Read these off the array that follows.
1) Find the second largest entry.
2) Find the smallest entry in the last column.
3) Find the entry just right of the largest entry.
4) Find the entry just right of -33.
5) Find the 4th entry from the end, reading row by row.
6) Find the top entry of the column that holds the largest entry.
7) Find the entry in the top-left corner.
8) Find the entry in the top-right corner.
[[  3 -11   8  -2 -11 -16  18]
 [-19  11  -5  12  18 -15  16]
 [  2  -6   9  -9 -13   3   4]
 [-33 -38   8  11  22 -11   1]
 [-24  12 -12 -25   1  12 -17]
 [ 20   6 -17 -10 -18 -11   6]
 [-22   4  -2  10 -26  21  12]
 [ -5  -2   9   4 -22  -3  26]
 [ 32   9   9  -2  24 -14 -15]
 [-13  10  30 -10 -26  -1 -24]
 [-16   5   4  12  13  11  13]
 [ 26 -25 -14  -7   4  17 -10]
 [ 12 -16 -21  -6  -6  15  18]
 [ 13 -18 -14  -7  10  12   9]
 [ 18  25  34  20  -3 -14   1]
 [ -7  20 -11  17  14   2 -25]]
1) 32
2) -25
3) 20
4) -38
5) 17
6) 8
7) 3
8) 18

array([[4, 6, 7, 4, 5, 5, 6, 4, 5, 2],
       [4, 2, 3, 7, 2, 3, 2, 4, 4, 6]])
Rows and columns are numbered from 1.
What is the top-left entry?
Answer: 4
The entry in the top-right corner is 2
The entry at row 1, column 3: 7
What is the entry in the bottom-left corner?
Answer: 4
The bottom-right entry is 6

data =
[[ -5 -17 -10  36 -16]
 [ -5   3 -18  23 -25]
 [-11   1   2  24  14]
 [ -1 -13  14  28  16]
 [ 10   7 -11   9  -8]
 [  5 -14  16 -14  27]]
Indices start at 1.
The entry at row 3, column 2?
Answer: 1
The entry at row 2, column 1?
Answer: -5
The entry at row 3, column 1: -11
The entry in row 1 and column 2 -> -17
The entry just left of the largest entry?
Answer: -10
The entry just right of 1: 2
The entry just right of -10 -> 36
The entry in the bottom-left corner?
Answer: 5
The bottom-right entry: 27
The top-left entry?
Answer: -5
The entry in the top-right corner?
Answer: -16
The entry just right of 5: -14
The entry directly above 7 is -13
The entry directly above 1: 3
The entry at row 2, column 3?
Answer: -18

[[ 387   91  271  298  285  194  337  194]
 [ 278  492  274  389  218   87  113   87]
 [ 302  457  281  454  270  284  186  284]
 [ 365  192  360  249  321  193  303  193]
 [ 398  -51  303  250  358  391  460  391]
 [ 238   70   70   28  190   90  373   90]
 [ 397   -6   54  432  116  -23  283  -23]
 [ 383  294  489  306  439  425  345  425]
 [ 539  109  455  814  436  707  323  707]
 [  21  640   57  -78  100  -92  219  -92]
 [ 699 -889  485  123  650  773  710  773]
 [ 372  282  155  792  186  326  124  326]
 [ 211  438  231  367  302  501  269  501]
 [ 483  -62  -38  846   47   32  120   32]
 [ 415  341  338  810  319  503  190  503]
 [ 252  330  276  127  250  106  252  106]]
Indices start at 1.
The entry in row 2 and column 2 is 492
Give the entry directly below 123.
792
Give the entry in row 2 and column 1.
278
Give the entry at row 1, column 2.
91
The entry directly above 116: 190
The entry just right of the smallest entry -> 485
Give the entry at row 1, column 1.
387
The entry directly above 282: -889
Give the entry in the top-right corner.
194
Give the entry directly below 323.
219
The entry directly above 127 is 810
Give the entry at row 1, column 3.
271
The entry in the bottom-left corner -> 252
Give the entry at row 3, column 1.
302
Give the entry just right of 321.
193
Give the entry directly above 28.
250
Give the entry directly above 814.
306
Give the entry just left of 219.
-92
Give the bottom entry of the column that holds the smallest entry.
330
Give the entry just right of 21.
640
The entry just left of the smallest entry: 699
Give the bottom entry of the column that holds the largest entry.
127
The entry directly below the smallest entry is 282
Give the bottom-right entry.
106
The entry directly below 192: -51

Read these off the row that follows.
1) Read off the median of all entries.
2) Read off the entry just right of -4.
3) Read off the entry just left of -4.
-20,-22,-32,9,-26,-32,14,-4,-7
1) -20
2) -7
3) 14

W =
4390  5171  7554  6315  6257  4303  7874  8201  8837  6088  4254
3368  5015  7180  6105  6646  3993  7865  9195  9805  6594  4437
6113  9774  3253  5307  5625  4852  2870  4664  2592  2370  2918
4822  8174  3488  4638  6504  4369  2383  3975  3367  2789  3547
6073  6131  4330  6801  4756  5212  6681  7769  8860  5541  6401
3906  8147  3953  5046  5562  4670  3339  4510  2329  3478  3344
6404  6651  4432  7098  5422  5150  6371  7630  8352  5778  6107
4522  8094  2847  4802  6265  4460  2667  3955  2347  2317  3672
Indices start at 1.
The top-left entry -> 4390
The entry just right of 6504?
Answer: 4369
The entry just left of the largest entry?
Answer: 9195
The entry in the top-right corner?
Answer: 4254
The entry directly below 6113?
Answer: 4822
The entry directly above the largest entry: 8837
The entry in row 2 and column 1?
Answer: 3368
The entry in row 3 and column 1 is 6113
The entry just left of the smallest entry -> 2347
The entry just right of the smallest entry?
Answer: 3672
The entry just left of 6651?
Answer: 6404
The entry directly below 6073?
Answer: 3906
The entry just left of 6594?
Answer: 9805
The entry just left of 5625?
Answer: 5307
The entry in row 1 and column 2?
Answer: 5171
The entry just right of 6113?
Answer: 9774
The entry just left of 2592: 4664
The entry in the bottom-left corner?
Answer: 4522
The entry just right of 7098?
Answer: 5422
The minimum: 2317
The entry just left of 5541?
Answer: 8860
The entry directly above 3955: 7630
The entry directly below the largest entry is 2592
The entry just right of 6315?
Answer: 6257
The entry just left of 4369?
Answer: 6504
The entry just right of 2329?
Answer: 3478
The entry directly below 4303 -> 3993
The entry in row 2 and column 2?
Answer: 5015
The entry just left of 2918?
Answer: 2370
The entry directly below 6371?
Answer: 2667

Questions about the row below.
1) Find the third entry from the right.
2) Find the first entry from the right.
3) Find the second smallest entry.
[ -9  34   4 -12   7]
1) 4
2) 7
3) -9
